Below is a small trained network, with its code and all its weights. Each question gives an input and a target symbol and asks what happens when units are switched off, that is, made to give their printed mean instead of their output.

import numpy as np


def w(rows, s, z=0):
    codes = np.array(rows[::2]) - 128.0
    scale = np.full(codes.shape[1], s)
    scale[-1] = z or s
    return codes * scale


def f(y):
    return np.maximum(y, 0)


def softmax(a):
    e = np.exp(a - a.max(-1, keepdims=True))
    return e / e.sum(-1, keepdims=True)


def log_softmax(a):
    a = a - a.max(-1, keepdims=True)
    return a - np.log(np.exp(a).sum(-1, keepdims=True))


def net(x, mask):
    ids = ['ΣΩαγδελμψ'.index(c) for c in x.split()]
    T = len(ids)
    res = E[ids] + P[:T]
    q, k, v = (res @ M[0].T for M in (Q, K, V))
    z = softmax(np.where(np.tri(T) > 0, q @ k.T / 4**0.5, -1e9)) @ v
    res = res + np.where(mask[0], z, O[0][:, -1]) @ O[0][:, :-1]
    y = f(res @ A[0][:, :-1].T + A[0][:, -1])
    res = res + np.where(mask[1:9], y, B[0][:, -1]) @ B[0][:, :-1]
    return log_softmax(res[-1] @ U[:, :-1].T + U[:, -1])


Q, K, V, O, A, B = {}, {}, {}, {}, {}, {}
E = w([
[105,113,93],'Σ',
[28,87,237],'Ω',
[130,111,168],'α',
[120,111,164],'γ',
[122,215,44],'δ',
[93,29,26],'ε',
[125,136,16],'λ',
[233,118,144],'μ',
[213,5,134],'ψ',
],0.014)
P = w([
[157,158,119],'0',
[181,148,113],'1',
[192,141,91],'2',
[225,125,72],'3',
[240,129,61],'4',
[254,100,48],'5',
],0.0077)
Q[0] = w([
[135,96,118],'head 0',
[171,118,1],'head 0',
[132,158,142],'head 0',
[153,116,103],'head 0',
],0.02)
K[0] = w([
[205,144,141],'head 0',
[248,99,26],'head 0',
[105,119,125],'head 0',
[165,102,124],'head 0',
],0.014)
V[0] = w([
[142,13,179],'head 0',
[201,74,127],'head 0',
[9,105,83],'head 0',
[183,161,188],'head 0',
],0.014)
O[0] = w([
[114,210,198,133],'head 0',
[89,200,102,254],'head 0',
[59,99,174,61],'head 0',
[251,153,140,84],'head 0',
],0.013,0.0061)
A[0] = w([
[86,201,119,65],'neuron 0',
[224,130,162,130],'neuron 1',
[50,128,38,44],'neuron 2',
[9,130,201,189],'neuron 3',
[70,183,116,62],'neuron 4',
[105,154,100,253],'neuron 5',
[72,203,115,82],'neuron 6',
[54,2,164,86],'neuron 7',
],0.008,0.0044)
B[0] = w([
[79,84,165,186],'neuron 0',
[2,76,125,195],'neuron 1',
[11,181,128,255],'neuron 2',
[241,82,183,232],'neuron 3',
[153,99,174,174],'neuron 4',
[183,57,196,229],'neuron 5',
[103,34,198,194],'neuron 6',
[134,199,44,214],'neuron 7',
],0.0068,0.0094)
U = w([
[118,138,136,129],'Σ',
[165,81,174,244],'Ω',
[130,138,143,143],'α',
[127,135,145,152],'γ',
[165,62,111,255],'δ',
[60,129,167,68],'ε',
[51,203,105,12],'λ',
[163,184,108,154],'μ',
[78,255,164,143],'ψ',
],0.01,0.0029)

Each question gives the input, a string of symbols that net reads in full, and the target symbol t.
The units are the heads (4 rows each of Q, K, V and O) and the neurons (one row each of A and B). Each row of codes is followed by its name. A weight is (code - 128) times the scale printed after its matrix; where a second scale follows, it is the last column's (O, A, B and U).
mask holds one flag per unit, heads first, then neurons. A switched-off unit (its flag False) gives its mean, the last column of its rows in O or B, instead of its output. The means were averaged over made-up inputs and are rounded, as every weight is.
A unit's drop is (log p(t) with every unit on - log p(t) with that unit switched off) / (log p(t) with every unit on - log p(t) with every unit switched off).
The circuit of an input: a set's keep is (log p(t) with only the set's units on - log p(t) with every unit switched off) / (log p(t) with every unit on - log p(t) with every unit switched off). Starting from all 9 units, units are removed one at a time, each time the one whose removal leaves the highest keep (on an exact tie, the one counted first), for as long as the keep stays at least 0.8.
units of the circuit, in order: the units of the circuit, biggest drop first
k most important neurons: the k neurons with the biggest drops, biggest first
drop when u is switched off: that unit's drop, to one decimal
input ε Ω γ, target Ω: units of the circuit, in order : head 0; neuron 2; neuron 3
input δ ψ α λ μ γ, target μ: units of the circuit, in order : head 0
input δ λ Σ Σ, target λ: 4 most important neurons : neuron 3; neuron 2; neuron 7; neuron 6
input Σ γ Ω ε Σ, target ε: 3 most important neurons : neuron 2; neuron 6; neuron 0
input Σ Ω Ω δ λ ε, target λ: units of the circuit, in order : head 0; neuron 2
input Σ Ω μ α α, target μ: 2 most important neurons : neuron 2; neuron 6
input Σ μ μ ψ α γ, target ψ: 2 most important neurons : neuron 3; neuron 1
input Ω ε λ ψ α λ, target ψ: drop when neuron 3 is switched off : 0.2
input δ Ω δ γ, target δ: drop when head 0 is switched off : 0.9
input Σ μ α Ω γ δ, target δ: drop when neuron 6 is switched off : -0.1
input λ α ε Ω ψ Σ, target ψ: drop when neuron 7 is switched off : 0.0
input α δ γ, target δ: 2 most important neurons : neuron 2; neuron 7
